Look-ups in named tables: a row name and a column name give one cell, copied from the table.

Vobini =
	Fufamif	Biva
Temo	29.64	-34.24
Govif	12.96	17.64
Fular	-85.99	92.49
Kazol	3.70	-79.47
Sene	19.11	-48.17

What is the Biva of Temo in Vobini? -34.24
What is the Fufamif of Fular in Vobini? -85.99
What is the Biva of Kazol in Vobini? -79.47
What is the Fufamif of Temo in Vobini? 29.64
What is the Biva of Sene in Vobini? -48.17
What is the Biva of Govif in Vobini? 17.64
What is the Fufamif of Kazol in Vobini? 3.70
What is the Fufamif of Sene in Vobini? 19.11
What is the Fufamif of Govif in Vobini? 12.96
What is the Biva of Fular in Vobini? 92.49

Piremid.csv
,Vurafum,Mekeke,Falori,Bani
Kozif,88,197,72,67
Vuv,110,65,77,30
Disuse,34,97,125,47
Gebako,122,88,11,16
Fom,137,103,114,102

Bani of Kozif is 67
Vurafum of Kozif is 88
Mekeke of Vuv is 65
Vurafum of Vuv is 110
Mekeke of Fom is 103
Bani of Gebako is 16
Falori of Kozif is 72
Mekeke of Disuse is 97
Falori of Disuse is 125
Falori of Gebako is 11
Vurafum of Gebako is 122
Bani of Fom is 102
Bani of Disuse is 47
Falori of Vuv is 77

Kinune =
	Zal	Sebete	Ren	Sigik	Remiki	Zalalu	Baz	Kuro
Luz	0.408	0.430	0.252	0.659	0.447	0.644	0.308	0.630
Rudiz	0.403	0.301	0.742	0.257	0.707	0.294	0.561	0.175
Vubali	0.543	0.609	0.475	0.510	0.400	0.474	0.602	0.613
Zanifa	0.352	0.396	0.583	0.413	0.683	0.424	0.694	0.498
Velivu	0.189	0.236	0.408	0.526	0.761	0.526	0.557	0.570
Dop	0.506	0.475	0.705	0.311	0.568	0.317	0.648	0.328

What is the Zal of Luz in Kinune? 0.408
What is the Ren of Dop in Kinune? 0.705
What is the Remiki of Dop in Kinune? 0.568
What is the Baz of Zanifa in Kinune? 0.694
What is the Kuro of Vubali in Kinune? 0.613
What is the Baz of Luz in Kinune? 0.308
What is the Zalalu of Zanifa in Kinune? 0.424
What is the Sebete of Rudiz in Kinune? 0.301
What is the Baz of Velivu in Kinune? 0.557
What is the Ren of Rudiz in Kinune? 0.742
What is the Sebete of Zanifa in Kinune? 0.396
What is the Sebete of Luz in Kinune? 0.430

Zanoz
cols = Didumup, Lok, Pasugib, Ralebo, Zol, Toz, Dab, Sesor, Gakoza, Zavu
Vaz: [122, 152, 137, 79, 134, 106, 98, 139, 74, 186]
Gigagap: [110, 157, 183, 48, 129, 88, 150, 161, 148, 126]
Zisa: [157, 141, 84, 175, 120, 99, 100, 95, 85, 167]
Vasar: [148, 206, 158, 79, 116, 17, 131, 134, 112, 173]
Dak: [182, 184, 109, 192, 97, 126, 154, 86, 153, 118]
Mesivim: [149, 205, 158, 79, 116, 167, 131, 133, 111, 173]
Zib: [168, 221, 160, 112, 101, 119, 165, 121, 157, 133]
Zam: [109, 158, 184, 47, 127, 158, 150, 161, 151, 123]
Tunubi: [173, 181, 97, 167, 110, 98, 111, 93, 90, 174]
Sif: [186, 196, 107, 181, 98, 122, 142, 88, 132, 144]
Nevilo: [179, 186, 101, 177, 106, 162, 127, 90, 113, 157]

Sesor of Gigagap: 161
Zavu of Tunubi: 174
Didumup of Nevilo: 179
Zol of Tunubi: 110
Sesor of Vasar: 134
Toz of Zib: 119
Dab of Zib: 165
Lok of Mesivim: 205
Gakoza of Zib: 157
Didumup of Zisa: 157
Pasugib of Tunubi: 97
Sesor of Nevilo: 90

Korovo:
	Rup	Duzor	Pafali	Bon	Tesid	Tonuzu
Tarufoz	102	97	116	96	113	65
Buvapup	35	90	80	103	103	176
Von	84	130	110	36	109	99
Rifuban	105	87	77	89	100	110
Zodoses	37	215	193	69	91	103
Lumuza	120	86	79	135	82	114

Tesid of Zodoses = 91
Rup of Lumuza = 120
Bon of Tarufoz = 96
Tonuzu of Rifuban = 110
Tesid of Lumuza = 82
Bon of Rifuban = 89
Pafali of Rifuban = 77
Rup of Buvapup = 35
Duzor of Tarufoz = 97
Tesid of Buvapup = 103
Pafali of Zodoses = 193
Tonuzu of Lumuza = 114
Duzor of Buvapup = 90

Risuvi:
columns: Zutonek, Mebul, Motelas, Mozose, Ges, Dotoli
Kere: [32.05, 65.57, 87.77, 43.22, 46.30, 50.85]
Kubi: [32.32, 29.00, 73.74, 80.00, 74.12, 76.88]
Sovile: [89.70, 94.18, 86.18, 31.83, 64.07, 46.49]
Nituz: [66.05, 11.04, 25.58, 10.57, 66.69, 58.56]
Zofof: [21.22, 87.78, 92.58, 27.93, 93.16, 44.38]

Dotoli of Nituz is 58.56
Motelas of Sovile is 86.18
Mebul of Kubi is 29.00
Motelas of Kere is 87.77
Mebul of Nituz is 11.04
Mozose of Zofof is 27.93
Zutonek of Kubi is 32.32
Zutonek of Sovile is 89.70
Mozose of Kubi is 80.00
Mozose of Nituz is 10.57
Mebul of Zofof is 87.78
Mozose of Sovile is 31.83

Table Zuz
cols = Zosusel, Kiruno, Tis, Supidi, Mer, Potope
Vub: [-4, -4, 29, -28, -4, -4]
Zalonok: [-4, -1, 54, -30, -1, -6]
Nitep: [-6, -1, -31, -79, 0, -6]
Nomebe: [-4, -4, 36, -54, -3, -4]
Fes: [-5, -1, -24, -19, -2, -6]
Lufof: [-4, -5, -12, 11, -4, -4]
Fulezod: [-2, -1, 18, 74, -5, -5]
Lel: [-4, -3, -22, -12, -4, -4]

What is the Mer of Zalonok in Zuz? -1
What is the Supidi of Nitep in Zuz? -79
What is the Supidi of Fes in Zuz? -19
What is the Potope of Nomebe in Zuz? -4
What is the Kiruno of Nomebe in Zuz? -4
What is the Supidi of Zalonok in Zuz? -30
What is the Kiruno of Zalonok in Zuz? -1
What is the Mer of Nitep in Zuz? 0

